Here is a tiny trained network, its code and every weight. The questions are about switching its units off for an input and a class, where a switched-off unit gives its printed mean instead of its output.

import numpy as np


def w(rows, s, z=0):
    codes = np.array(rows[::2]) - 128.0
    scale = np.full(codes.shape[1], s)
    scale[-1] = z or s
    return codes * scale


def norm(h):
    return h / np.sqrt((h * h).mean(-1, keepdims=True) + 1e-5)


def f(y):
    return np.maximum(y, 0)


def log_softmax(a):
    a = a - a.max(-1, keepdims=True)
    return a - np.log(np.exp(a).sum(-1, keepdims=True))


def net(x, mask):
    res = np.array(x, float).reshape(1, 4) / 4 @ E
    u = 0
    for l in range(3):
        y = f(norm(res) @ A[l][:, :-1].T + A[l][:, -1])
        res = res + np.where(mask[u : u + 10], y, B[l][:, -1]) @ B[l][:, :-1]
        u += 10
    return log_softmax(norm(res)[-1] @ U[:, :-1].T + U[:, -1])


A, B = {}, {}
E = w([
[43,209,132,74],'x0',
[30,97,195,243],'x1',
[149,64,254,35],'x2',
[162,169,154,141],'x3',
],0.0076)
A[0] = w([
[144,88,98,143,124],'0.n1',
[149,47,92,138,58],'0.n2',
[93,181,105,144,169],'0.n3',
[114,139,154,134,3],'0.n4',
[138,109,86,69,75],'0.n5',
[109,71,61,112,132],'0.n6',
[105,92,205,97,81],'0.n7',
[158,67,105,146,54],'0.n8',
[170,30,67,113,133],'0.n9',
[216,255,207,155,120],'0.n10',
],0.013,0.011)
B[0] = w([
[122,127,175,113,178],'0.n1',
[153,48,92,193,155],'0.n2',
[94,113,145,114,253],'0.n3',
[5,18,40,34,128],'0.n4',
[171,170,92,114,164],'0.n5',
[123,152,141,96,196],'0.n6',
[115,98,185,116,204],'0.n7',
[163,22,94,151,145],'0.n8',
[106,174,151,109,248],'0.n9',
[107,53,80,84,208],'0.n10',
],0.013,0.0052)
A[1] = w([
[40,47,149,145,67],'1.n1',
[97,155,83,182,134],'1.n2',
[190,55,129,182,53],'1.n3',
[229,58,93,144,110],'1.n4',
[140,38,111,168,106],'1.n5',
[145,139,7,205,49],'1.n6',
[131,127,160,209,13],'1.n7',
[71,73,110,125,175],'1.n8',
[132,180,104,165,2],'1.n9',
[95,175,67,161,17],'1.n10',
],0.015,0.0039)
B[1] = w([
[180,193,136,156,254],'1.n1',
[158,95,197,78,176],'1.n2',
[91,49,9,112,175],'1.n3',
[37,84,65,167,184],'1.n4',
[96,125,16,103,189],'1.n5',
[137,75,197,56,173],'1.n6',
[107,165,164,157,161],'1.n7',
[130,225,178,94,222],'1.n8',
[98,47,210,154,135],'1.n9',
[167,29,190,101,163],'1.n10',
],0.011,0.0089)
A[2] = w([
[114,155,119,183,8],'2.n1',
[119,150,161,211,107],'2.n2',
[254,136,47,92,65],'2.n3',
[144,143,42,127,217],'2.n4',
[160,199,113,136,85],'2.n5',
[125,174,200,121,131],'2.n6',
[86,91,176,62,58],'2.n7',
[103,162,160,98,2],'2.n8',
[134,142,150,238,74],'2.n9',
[74,205,127,102,110],'2.n10',
],0.017,0.0059)
B[2] = w([
[136,202,145,20,133],'2.n1',
[112,190,193,33,171],'2.n2',
[74,232,247,134,170],'2.n3',
[109,201,71,96,201],'2.n4',
[170,77,55,32,155],'2.n5',
[183,98,63,106,254],'2.n6',
[192,54,108,180,232],'2.n7',
[138,69,88,185,169],'2.n8',
[64,180,194,45,157],'2.n9',
[44,113,18,191,213],'2.n10',
],0.012,0.0094)
U = w([
[185,40,208,59,177],'0',
[60,229,220,33,198],'1',
[124,108,74,55,214],'2',
[40,68,43,125,92],'3',
[137,162,120,103,141],'4',
[220,251,153,224,1],'5',
[201,237,172,198,1],'6',
[191,215,161,191,1],'7',
],0.016,0.011)

Each question gives the input, the list of numbers given to net, and the class t.
The units are the neurons (one row each of A and B). Each row of codes is followed by its name. A weight is (code - 128) times the scale printed after its matrix; where a second scale follows, it is the last column's (A, B and U).
mask holds one flag per neuron, layer by layer. A switched-off neuron (its flag False) gives its mean, the last column of its row in B, instead of its output. The means were averaged over made-up inputs and are rounded, as every weight is.
A unit's drop is (log p(t) with every unit on - log p(t) with that unit switched off) / (log p(t) with every unit on - log p(t) with every unit switched off).
The circuit of an input: a set's keep is (log p(t) with only the set's units on - log p(t) with every unit switched off) / (log p(t) with every unit on - log p(t) with every unit switched off). Starting from the 12 units with the biggest drops (on a tie, the unit counted first), units are removed one at a time, each time the one whose removal leaves the highest keep (on an exact tie, the one counted first), for as long as the keep stays at least 0.8.
circuit, biggest first: the units of the circuit, biggest drop first
top k neurons: the k neurons with the biggest drops, biggest first
top k neurons in layer l: the k neurons of layer l with the biggest drops, biggest first
drop of u: that unit's drop, to one decimal
input [8,-5,7,-2], class 3: circuit, biggest first -> [1.n2; 1.n6; 2.n10]
input [-8,-8,-8,4], class 0: circuit, biggest first -> [1.n6]
input [0,0,4,-2], class 0: top 2 neurons in layer 2 -> [2.n4; 2.n10]
input [1,4,4,2], class 0: top 4 neurons -> [0.n7; 2.n6; 2.n4; 1.n4]
input [3,4,-4,0], class 0: circuit, biggest first -> [1.n2; 1.n10; 2.n4]
input [8,-5,-5,-5], class 3: top 3 neurons -> [0.n3; 2.n10; 1.n1]
input [-4,4,-4,1], class 0: circuit, biggest first -> [1.n2; 1.n6]
input [-4,2,2,2], class 3: circuit, biggest first -> [0.n3; 1.n4]
input [3,5,-2,-1], class 1: top 4 neurons -> [1.n1; 0.n10; 2.n2; 1.n5]
input [-8,6,3,3], class 3: top 2 neurons in layer 0 -> [0.n3; 0.n8]
input [-1,4,2,0], class 1: circuit, biggest first -> [2.n9; 1.n1]
input [1,8,-7,5], class 1: top 2 neurons -> [0.n3; 2.n2]
input [6,-6,1,2], class 1: top 2 neurons -> [2.n3; 0.n5]
input [-8,-5,-5,-4], class 3: circuit, biggest first -> [1.n4]
input [7,5,7,-1], class 0: top 2 neurons -> [0.n7; 1.n5]
input [7,-3,1,4], class 3: top 2 neurons -> [2.n10; 1.n1]
input [0,4,1,-2], class 1: top 3 neurons in layer 2 -> [2.n2; 2.n9; 2.n7]
input [5,8,-5,-4], class 1: top 2 neurons in layer 0 -> [0.n10; 0.n3]
input [-6,3,5,6], class 2: top 2 neurons in layer 1 -> [1.n3; 1.n5]
input [-1,-8,2,7], class 1: circuit, biggest first -> [2.n3]
input [-8,-4,7,-3], class 3: top 3 neurons -> [1.n4; 0.n2; 0.n8]
input [-8,5,2,0], class 3: top 2 neurons in layer 1 -> [1.n3; 1.n4]
input [0,-6,3,-4], class 1: drop of 2.n9 -> 0.0
input [-7,-1,-2,1], class 3: drop of 1.n4 -> 0.2
input [8,-5,2,2], class 3: drop of 2.n2 -> 0.1
input [-3,-6,0,-4], class 1: drop of 2.n3 -> 0.5
input [-4,-6,-1,1], class 1: top neuron -> [2.n3]
